Here is a tiny trained network, its code and every weight. The questions are about switching its units off for an input and a class, where a switched-off unit gives its printed mean instead of its output.

import numpy as np


def w(rows, s, z=0):
    codes = np.array(rows[::2]) - 128.0
    scale = np.full(codes.shape[1], s)
    scale[-1] = z or s
    return codes * scale


def f(y):
    return np.maximum(y, 0)


def log_softmax(a):
    a = a - a.max(-1, keepdims=True)
    return a - np.log(np.exp(a).sum(-1, keepdims=True))


def net(x, mask):
    res = np.array(x, float).reshape(1, 7) / 4 @ E
    y = f(res @ A[0][:, :-1].T + A[0][:, -1])
    res = res + np.where(mask, y, B[0][:, -1]) @ B[0][:, :-1]
    return log_softmax(res[-1] @ U[:, :-1].T + U[:, -1])


A, B = {}, {}
E = w([
[142,136,101,136,133,126,153,113,120,124,137],'x0',
[143,144,127,123,121,127,135,141,101,123,142],'x1',
[142,115,120,125,138,134,140,116,136,119,136],'x2',
[174,178,153,61,168,97,160,147,171,247,116],'x3',
[152,122,117,123,136,134,149,121,122,114,147],'x4',
[67,170,201,135,187,91,140,63,105,97,175],'x5',
[153,72,149,86,95,87,175,117,63,124,37],'x6',
],0.015)
A[0] = w([
[154,133,45,69,67,160,116,199,198,123,118,56],'N1',
[98,140,154,210,90,212,119,101,105,26,119,67],'N2',
[57,90,111,198,130,173,114,155,58,80,155,188],'N3',
[132,56,184,75,61,35,210,69,64,139,62,79],'N4',
[170,131,191,65,160,145,157,137,193,138,131,211],'N5',
[113,142,149,158,189,87,153,152,123,80,97,45],'N6',
[101,125,105,74,91,160,147,179,179,138,175,106],'N7',
[159,96,95,129,82,89,166,151,116,76,104,175],'N8',
[151,196,87,174,146,219,24,124,181,119,188,181],'N9',
[126,90,88,97,6,111,140,101,120,108,66,191],'N10',
[158,176,136,79,223,137,188,177,152,185,62,208],'N11',
[130,186,162,111,150,107,110,68,176,176,187,118],'N12',
[91,94,137,157,2,126,133,96,135,78,190,183],'N13',
[129,82,148,87,124,79,165,96,72,126,54,14],'N14',
[93,78,114,148,130,157,84,110,81,73,180,51],'N15',
[119,93,135,76,121,86,147,102,87,135,93,195],'N16',
[165,118,87,158,83,182,132,189,157,159,100,213],'N17',
[114,35,126,159,17,122,187,158,99,109,55,184],'N18',
[144,199,167,131,198,105,60,175,107,170,131,119],'N19',
[196,117,65,159,69,188,130,243,197,160,99,46],'N20',
[135,110,174,93,126,109,162,94,100,138,104,1],'N21',
[134,121,143,65,138,85,172,159,154,238,150,25],'N22',
[122,104,118,148,70,188,126,75,127,183,179,213],'N23',
[137,132,61,165,72,185,112,130,106,75,49,101],'N24',
[144,164,150,106,156,127,185,168,163,167,93,23],'N25',
[176,121,158,128,118,88,168,186,178,146,103,19],'N26',
[139,151,165,135,131,104,137,113,139,83,115,59],'N27',
[99,218,178,169,161,22,171,147,135,185,152,140],'N28',
[92,134,129,127,88,132,134,102,156,76,167,48],'N29',
[82,83,112,167,119,159,98,133,95,45,141,204],'N30',
[89,150,190,70,149,94,157,78,183,192,215,79],'N31',
[163,77,138,188,55,170,99,128,83,115,76,164],'N32',
[118,50,72,107,56,159,135,156,83,90,37,195],'N33',
[149,137,104,155,87,176,117,182,169,140,183,168],'N34',
[140,48,103,142,85,131,143,214,106,93,97,133],'N35',
[181,132,139,113,134,84,122,121,142,174,142,20],'N36',
[94,106,96,78,89,78,120,154,80,116,113,188],'N37',
[150,105,107,164,209,155,140,119,107,123,120,108],'N38',
[164,102,80,133,58,231,114,156,127,217,131,190],'N39',
[137,46,85,105,77,107,111,129,79,60,48,192],'N40',
[110,96,123,158,96,130,132,166,144,101,175,88],'N41',
[44,152,201,103,189,75,180,69,90,82,140,41],'N42',
[139,99,43,113,86,200,114,188,144,181,116,216],'N43',
[102,136,78,89,91,196,171,191,169,122,101,201],'N44',
[135,128,59,107,122,129,50,151,165,97,186,20],'N45',
[153,149,139,109,201,100,198,209,157,154,97,178],'N46',
[110,162,187,63,198,112,124,93,153,184,203,95],'N47',
[148,93,156,64,106,42,148,74,92,114,69,198],'N48',
],0.0084,0.0063)
B[0] = w([
[70,178,187,107,168,85,59,78,60,152,111,201],'N1',
[65,187,204,120,188,53,68,105,53,104,99,208],'N2',
[105,94,134,136,194,115,152,157,144,54,83,221],'N3',
[49,118,175,167,233,121,120,161,85,56,57,233],'N4',
[142,133,144,110,108,130,117,72,95,208,145,197],'N5',
[198,86,67,180,166,191,200,176,156,97,119,141],'N6',
[110,131,157,154,128,94,124,128,88,84,170,164],'N7',
[150,165,91,121,115,128,136,137,149,159,170,198],'N8',
[64,134,157,146,205,122,107,172,57,94,89,236],'N9',
[166,163,102,119,84,146,135,107,154,156,168,226],'N10',
[60,187,204,93,146,47,65,120,77,125,119,228],'N11',
[152,131,86,86,75,166,145,90,95,136,164,191],'N12',
[94,92,159,126,202,147,161,156,139,98,119,206],'N13',
[14,171,254,108,209,30,81,111,19,72,139,187],'N14',
[84,143,196,92,180,93,88,82,58,141,153,181],'N15',
[163,92,95,180,131,148,166,156,128,120,97,193],'N16',
[109,81,147,169,180,170,170,140,97,70,98,223],'N17',
[210,127,89,89,82,143,115,101,172,169,183,249],'N18',
[177,119,119,97,101,147,133,145,131,135,149,179],'N19',
[40,198,211,100,203,66,49,73,37,117,102,230],'N20',
[96,205,141,73,92,95,65,70,64,155,206,152],'N21',
[90,119,162,157,205,157,149,186,94,52,66,195],'N22',
[161,143,152,76,106,84,106,99,117,160,184,172],'N23',
[188,109,100,114,125,125,135,171,127,158,135,209],'N24',
[113,70,108,153,202,178,180,172,134,58,28,167],'N25',
[165,87,69,160,142,156,152,191,124,126,108,158],'N26',
[149,130,57,191,151,150,147,158,147,101,83,138],'N27',
[153,136,94,109,77,134,128,76,143,181,169,199],'N28',
[166,149,166,91,88,83,118,129,96,134,142,151],'N29',
[101,92,152,185,201,163,167,144,75,102,74,225],'N30',
[170,142,95,109,64,138,104,97,172,146,172,195],'N31',
[206,129,65,112,86,166,141,130,189,151,191,215],'N32',
[147,122,49,116,92,147,116,105,165,173,207,254],'N33',
[106,122,136,114,178,98,135,148,169,106,134,197],'N34',
[119,141,104,114,82,151,155,149,154,169,145,212],'N35',
[153,88,85,178,164,176,203,181,130,79,82,153],'N36',
[175,122,84,122,75,128,105,147,154,147,165,185],'N37',
[109,156,133,93,148,139,126,139,123,147,112,138],'N38',
[95,103,120,155,188,121,148,135,107,68,75,229],'N39',
[196,150,82,107,83,157,138,99,163,185,181,247],'N40',
[114,146,134,146,149,149,165,122,96,127,110,157],'N41',
[50,157,158,150,222,124,167,168,74,41,74,194],'N42',
[87,96,146,143,204,158,139,170,80,83,63,237],'N43',
[144,108,115,159,165,158,147,156,148,82,68,200],'N44',
[156,103,82,135,166,174,208,204,153,107,96,163],'N45',
[119,133,161,114,149,113,97,119,120,127,137,199],'N46',
[197,138,91,92,79,152,111,91,165,137,201,200],'N47',
[123,64,121,182,168,182,155,174,99,60,35,218],'N48',
],0.0076,0.017)
U = w([
[134,63,145,182,137,196,180,171,130,106,60,72],'0',
[102,183,209,111,131,79,83,66,106,128,113,230],'1',
[218,130,90,86,10,176,136,53,189,212,197,254],'2',
],0.012,0.0022)

Each question gives the input, the list of numbers given to net, and the class t.
The units are the neurons (one row each of A and B). Each row of codes is followed by its name. A weight is (code - 128) times the scale printed after its matrix; where a second scale follows, it is the last column's (A, B and U).
mask holds one flag per neuron, in row order. A switched-off neuron (its flag False) gives its mean, the last column of its row in B, instead of its output. The means were averaged over made-up inputs and are rounded, as every weight is.
A unit's drop is (log p(t) with every unit on - log p(t) with that unit switched off) / (log p(t) with every unit on - log p(t) with every unit switched off).
The circuit of an input: a set's keep is (log p(t) with only the set's units on - log p(t) with every unit switched off) / (log p(t) with every unit on - log p(t) with every unit switched off). Starting from the 12 units with the biggest drops (on a tie, the unit counted first), units are removed one at a time, each time the one whose removal leaves the highest keep (on an exact tie, the one counted first), for as long as the keep stays at least 0.8.
units of the circuit, in order: the units of the circuit, biggest drop first
unit that matters most: the unit with the biggest drop
k most important neurons: the k neurons with the biggest drops, biggest first
drop of u: that unit's drop, to one decimal
input [4,-5,-6,5,-3,-5,-3], class 1: 2 most important neurons : N20, N11
input [-1,6,2,-3,-5,8,8], class 0: unit that matters most : N48
input [-5,8,-5,-2,-6,0,-8], class 0: 2 most important neurons : N45, N11
input [-3,0,4,7,-3,-7,-2], class 1: 2 most important neurons : N20, N11
input [0,-3,-5,0,4,8,2], class 0: 3 most important neurons : N20, N11, N6
input [4,-4,4,3,0,-6,-7], class 1: 2 most important neurons : N20, N1
input [-4,7,4,2,-3,-5,-4], class 1: 2 most important neurons : N20, N1
input [0,-6,5,8,4,-5,-3], class 1: 2 most important neurons : N11, N20
input [1,8,-3,2,0,-4,-2], class 1: 2 most important neurons : N20, N48
input [4,-8,7,8,-7,-6,-1], class 1: 3 most important neurons : N11, N20, N1
input [7,-3,8,-7,8,-1,8], class 2: 3 most important neurons : N40, N18, N33
input [-6,5,-8,-8,5,5,4], class 0: 2 most important neurons : N30, N20
input [-7,3,-5,4,8,-8,-7], class 1: 2 most important neurons : N20, N1
input [-3,-1,0,-8,-6,8,5], class 0: units of the circuit, in order : N30
input [0,4,-6,-4,-8,0,-6], class 0: 3 most important neurons : N20, N11, N45
input [-7,0,-8,2,8,-6,-2], class 1: 3 most important neurons : N20, N1, N48
input [1,1,-4,-6,-1,6,2], class 0: 2 most important neurons : N20, N11
input [-5,-5,-4,5,6,1,0], class 2: drop of N20 : 0.2
input [2,-1,-4,2,2,-4,-7], class 1: drop of N20 : 0.3
input [-1,0,-8,-3,-6,8,7], class 0: units of the circuit, in order : N48
input [-5,-8,6,-8,-3,-4,1], class 2: drop of N33 : 0.2
input [2,1,-3,8,-4,6,0], class 2: drop of N31 : 0.2
